Below is a small trained network, with its code and all its weights. Each question gives an input and a class and asks what happens when units are switched off, that is, made to give their printed mean instead of their output.

import numpy as np


def w(rows, s, z=0):
    codes = np.array(rows[::2]) - 128.0
    scale = np.full(codes.shape[1], s)
    scale[-1] = z or s
    return codes * scale


def f(y):
    return y / 2 * (1 + np.tanh(0.7978845608 * (y + 0.044715 * y**3)))


def log_softmax(a):
    a = a - a.max(-1, keepdims=True)
    return a - np.log(np.exp(a).sum(-1, keepdims=True))


def net(x, mask):
    res = np.array(x, float).reshape(1, 6) / 4 @ E
    y = f(res @ A[0][:, :-1].T + A[0][:, -1])
    res = res + np.where(mask, y, B[0][:, -1]) @ B[0][:, :-1]
    return log_softmax(res[-1] @ U[:, :-1].T + U[:, -1])


A, B = {}, {}
E = w([
[126,25,64,112,193,79,56,150],'x0',
[137,151,175,45,108,15,161,114],'x1',
[139,40,186,254,178,107,98,10],'x2',
[184,60,178,127,103,123,121,121],'x3',
[119,116,166,49,159,121,99,46],'x4',
[20,176,123,105,173,52,49,222],'x5',
],0.0079)
A[0] = w([
[141,176,158,122,56,137,188,148,98],'n0',
[110,41,161,168,172,50,75,101,171],'n1',
[145,187,138,110,79,75,192,191,203],'n2',
[55,155,134,122,107,104,93,176,131],'n3',
[163,92,139,152,135,86,148,39,165],'n4',
[150,71,205,110,107,125,136,9,122],'n5',
[69,210,205,70,151,73,65,161,180],'n6',
[106,73,155,222,137,142,113,112,142],'n7',
[148,144,174,195,107,186,103,155,89],'n8',
[167,100,184,121,91,107,110,2,157],'n9',
[123,126,88,129,103,118,75,201,177],'n10',
[182,114,100,128,131,191,146,85,152],'n11',
[120,121,65,109,112,139,171,141,254],'n12',
[75,158,87,169,145,133,74,197,106],'n13',
[173,186,123,126,37,152,220,141,76],'n14',
[120,142,136,161,102,145,192,142,89],'n15',
[147,69,153,111,96,166,134,159,167],'n16',
[145,39,92,80,141,70,67,193,162],'n17',
[171,92,106,202,143,99,186,162,69],'n18',
[156,163,182,104,101,151,161,56,74],'n19',
],0.01,0.0048)
B[0] = w([
[195,137,216,90,77,118,184,125,178],'n0',
[193,197,254,186,136,153,52,48,245],'n1',
[100,213,164,85,83,96,116,118,218],'n2',
[141,155,123,179,161,75,80,145,195],'n3',
[126,143,143,158,151,174,110,46,210],'n4',
[129,176,70,180,224,140,131,76,224],'n5',
[65,157,29,109,148,34,110,216,255],'n6',
[137,72,136,141,102,212,79,126,212],'n7',
[131,42,91,164,63,163,114,150,163],'n8',
[95,168,106,153,236,98,128,39,224],'n9',
[93,150,138,165,133,82,90,99,188],'n10',
[69,103,61,167,140,119,108,97,187],'n11',
[82,150,126,159,90,126,82,91,179],'n12',
[196,154,131,190,232,135,88,97,195],'n13',
[165,160,200,149,89,129,154,70,198],'n14',
[153,100,171,91,63,129,121,135,153],'n15',
[81,137,118,163,126,81,139,139,154],'n16',
[81,244,140,110,87,59,120,162,221],'n17',
[107,116,112,87,90,96,62,206,159],'n18',
[93,187,125,82,184,128,221,87,175],'n19',
],0.0085,0.012)
U = w([
[76,40,27,160,50,200,87,154,178],'0',
[187,44,160,157,32,139,193,196,45],'1',
[147,197,254,67,21,135,154,110,213],'2',
[101,167,77,72,220,135,228,94,60],'3',
[191,92,137,49,173,174,157,197,57],'4',
[144,153,120,244,213,146,99,73,177],'5',
[193,59,102,148,164,209,86,151,2],'6',
[70,198,42,90,136,10,107,251,159],'7',
],0.0074,0.0042)

Each question gives the input, the list of numbers given to net, and the class t.
The units are the neurons (one row each of A and B). Each row of codes is followed by its name. A weight is (code - 128) times the scale printed after its matrix; where a second scale follows, it is the last column's (A, B and U).
mask holds one flag per neuron, in row order. A switched-off neuron (its flag False) gives its mean, the last column of its row in B, instead of its output. The means were averaged over made-up inputs and are rounded, as every weight is.
A unit's drop is (log p(t) with every unit on - log p(t) with that unit switched off) / (log p(t) with every unit on - log p(t) with every unit switched off).
The circuit of an input: a set's keep is (log p(t) with only the set's units on - log p(t) with every unit switched off) / (log p(t) with every unit on - log p(t) with every unit switched off). Starting from the 12 units with the biggest drops (on a tie, the unit counted first), units are removed one at a time, each time the one whose removal leaves the highest keep (on an exact tie, the one counted first), for as long as the keep stays at least 0.8.
circuit, biggest first: the units of the circuit, biggest drop first
top k neurons: the k neurons with the biggest drops, biggest first
drop when u is switched off: that unit's drop, to one decimal
input [8,0,-2,6,-7,-8], class 7: circuit, biggest first -> n18
input [-6,-1,-2,0,5,-3], class 3: top 2 neurons -> n1, n19
input [2,8,0,-2,0,-2], class 3: circuit, biggest first -> n18, n3, n10, n1
input [-7,3,1,1,4,3], class 3: top 3 neurons -> n17, n19, n18
input [-6,2,1,2,4,0], class 3: top 2 neurons -> n1, n19
input [6,3,0,1,-1,1], class 7: top 3 neurons -> n17, n14, n0
input [3,-3,-6,-5,-8,-7], class 2: top 2 neurons -> n14, n6
input [8,3,0,6,5,3], class 7: top 3 neurons -> n17, n6, n13
input [-7,-7,0,-6,2,8], class 7: top 2 neurons -> n6, n1
input [5,-5,-3,5,2,3], class 7: top 2 neurons -> n17, n4
input [-8,0,1,-4,8,2], class 3: top 2 neurons -> n19, n17
input [-2,5,-1,-2,0,1], class 7: top 2 neurons -> n1, n6
input [-7,2,5,5,-6,8], class 7: drop when n6 is switched off -> 0.3
input [7,4,-2,-1,-3,-7], class 7: drop when n7 is switched off -> 0.2
input [-8,-3,2,2,-3,5], class 1: drop when n1 is switched off -> 0.2
